Below are the code and all the weights of a small trained network. Each question names an input and a class and asks about switching units off, where a switched-off unit gives its printed mean instead of its output.

import numpy as np


def w(rows, s, z=0):
    codes = np.array(rows[::2]) - 128.0
    scale = np.full(codes.shape[1], s)
    scale[-1] = z or s
    return codes * scale


def f(y):
    return y / 2 * (1 + np.tanh(0.7978845608 * (y + 0.044715 * y**3)))


def log_softmax(a):
    a = a - a.max(-1, keepdims=True)
    return a - np.log(np.exp(a).sum(-1, keepdims=True))


def net(x, mask):
    res = np.array(x, float).reshape(1, 3) / 4 @ E
    y = f(res @ A[0][:, :-1].T + A[0][:, -1])
    res = res + np.where(mask, y, B[0][:, -1]) @ B[0][:, :-1]
    return log_softmax(res[-1] @ U[:, :-1].T + U[:, -1])


A, B = {}, {}
E = w([
[96,171,123,68,120,205,94,97],'x0',
[154,133,185,103,193,117,106,197],'x1',
[250,115,99,95,83,154,132,166],'x2',
],0.016)
A[0] = w([
[120,126,51,160,68,142,148,56,76],'N0',
[167,149,250,57,203,106,54,229,58],'N1',
[120,165,109,31,182,159,68,107,101],'N2',
[153,56,133,210,132,70,101,182,55],'N3',
[2,179,180,228,164,118,107,111,224],'N4',
[205,78,133,85,109,147,101,112,65],'N5',
[119,122,80,144,5,108,181,48,90],'N6',
[200,138,145,120,98,169,126,171,86],'N7',
[167,96,129,131,57,157,122,183,73],'N8',
[197,135,35,80,122,118,163,133,67],'N9',
[113,219,107,44,113,120,37,97,56],'N10',
[143,62,124,210,107,79,195,221,226],'N11',
[172,110,98,86,63,95,77,154,170],'N12',
[135,199,143,42,106,216,72,121,166],'N13',
[208,158,98,108,84,166,137,150,255],'N14',
[110,115,104,178,127,23,188,161,42],'N15',
],0.0098,0.0093)
B[0] = w([
[89,52,60,171,130,63,74,206,182],'N0',
[209,40,73,234,107,21,31,255,215],'N1',
[46,151,75,99,100,85,177,169,173],'N2',
[7,147,81,138,105,205,202,192,173],'N3',
[144,110,192,51,230,67,129,61,253],'N4',
[26,116,117,168,183,128,134,121,166],'N5',
[186,48,50,227,131,69,27,209,200],'N6',
[52,161,171,154,234,86,154,124,173],'N7',
[28,180,136,218,197,147,140,87,164],'N8',
[73,142,172,193,222,120,151,133,172],'N9',
[28,157,104,195,81,236,238,191,162],'N10',
[115,183,61,8,52,143,169,107,230],'N11',
[152,125,158,127,201,109,183,59,186],'N12',
[92,108,107,85,49,133,194,122,208],'N13',
[186,155,147,98,177,52,139,33,228],'N14',
[44,189,98,184,130,185,201,179,171],'N15',
],0.0081,0.019)
U = w([
[97,141,156,150,248,110,136,79,74],'0',
[141,79,73,193,114,103,38,206,111],'1',
[70,166,87,124,60,158,211,164,114],'2',
[208,115,137,16,83,90,101,50,254],'3',
[140,177,180,159,53,162,104,135,102],'4',
[179,134,150,135,97,193,104,119,100],'5',
],0.012,0.016)

Each question gives the input, the list of numbers given to net, and the class t.
The units are the neurons (one row each of A and B). Each row of codes is followed by its name. A weight is (code - 128) times the scale printed after its matrix; where a second scale follows, it is the last column's (A, B and U).
mask holds one flag per neuron, in row order. A switched-off neuron (its flag False) gives its mean, the last column of its row in B, instead of its output. The means were averaged over made-up inputs and are rounded, as every weight is.
A unit's drop is (log p(t) with every unit on - log p(t) with that unit switched off) / (log p(t) with every unit on - log p(t) with every unit switched off).
The circuit of an input: a set's keep is (log p(t) with only the set's units on - log p(t) with every unit switched off) / (log p(t) with every unit on - log p(t) with every unit switched off). Starting from the 12 units with the biggest drops (on a tie, the unit counted first), units are removed one at a time, each time the one whose removal leaves the highest keep (on an exact tie, the one counted first), for as long as the keep stays at least 0.8.
circuit, biggest first: the units of the circuit, biggest drop first
unit that matters most: the unit with the biggest drop
k most important neurons: the k neurons with the biggest drops, biggest first
drop when u is switched off: that unit's drop, to one decimal
input [-2,-8,6], class 1: unit that matters most => N6
input [6,-7,-3], class 1: 2 most important neurons => [N6 N0]
input [7,-7,1], class 1: 2 most important neurons => [N6 N0]
input [6,3,6], class 0: 4 most important neurons => [N14 N11 N7 N12]
input [0,-4,-3], class 1: 2 most important neurons => [N14 N11]
input [6,6,4], class 1: 3 most important neurons => [N1 N11 N3]
input [6,1,4], class 2: 2 most important neurons => [N13 N4]
input [4,1,1], class 2: 2 most important neurons => [N4 N10]
input [8,6,7], class 2: 4 most important neurons => [N13 N10 N4 N2]
input [-6,5,1], class 2: 2 most important neurons => [N11 N3]
input [2,-3,3], class 3: 4 most important neurons => [N1 N14 N15 N3]
input [-4,6,6], class 0: 4 most important neurons => [N7 N6 N14 N12]
input [-1,-8,-7], class 1: 2 most important neurons => [N6 N0]
input [2,-2,3], class 3: circuit, biggest first => [N15]
input [-8,-2,8], class 0: 3 most important neurons => [N14 N9 N12]
input [-1,2,6], class 0: drop when N12 is switched off => 0.0
input [-5,-8,-6], class 1: drop when N6 is switched off => 1.4
input [2,2,3], class 3: drop when N4 is switched off => 0.1
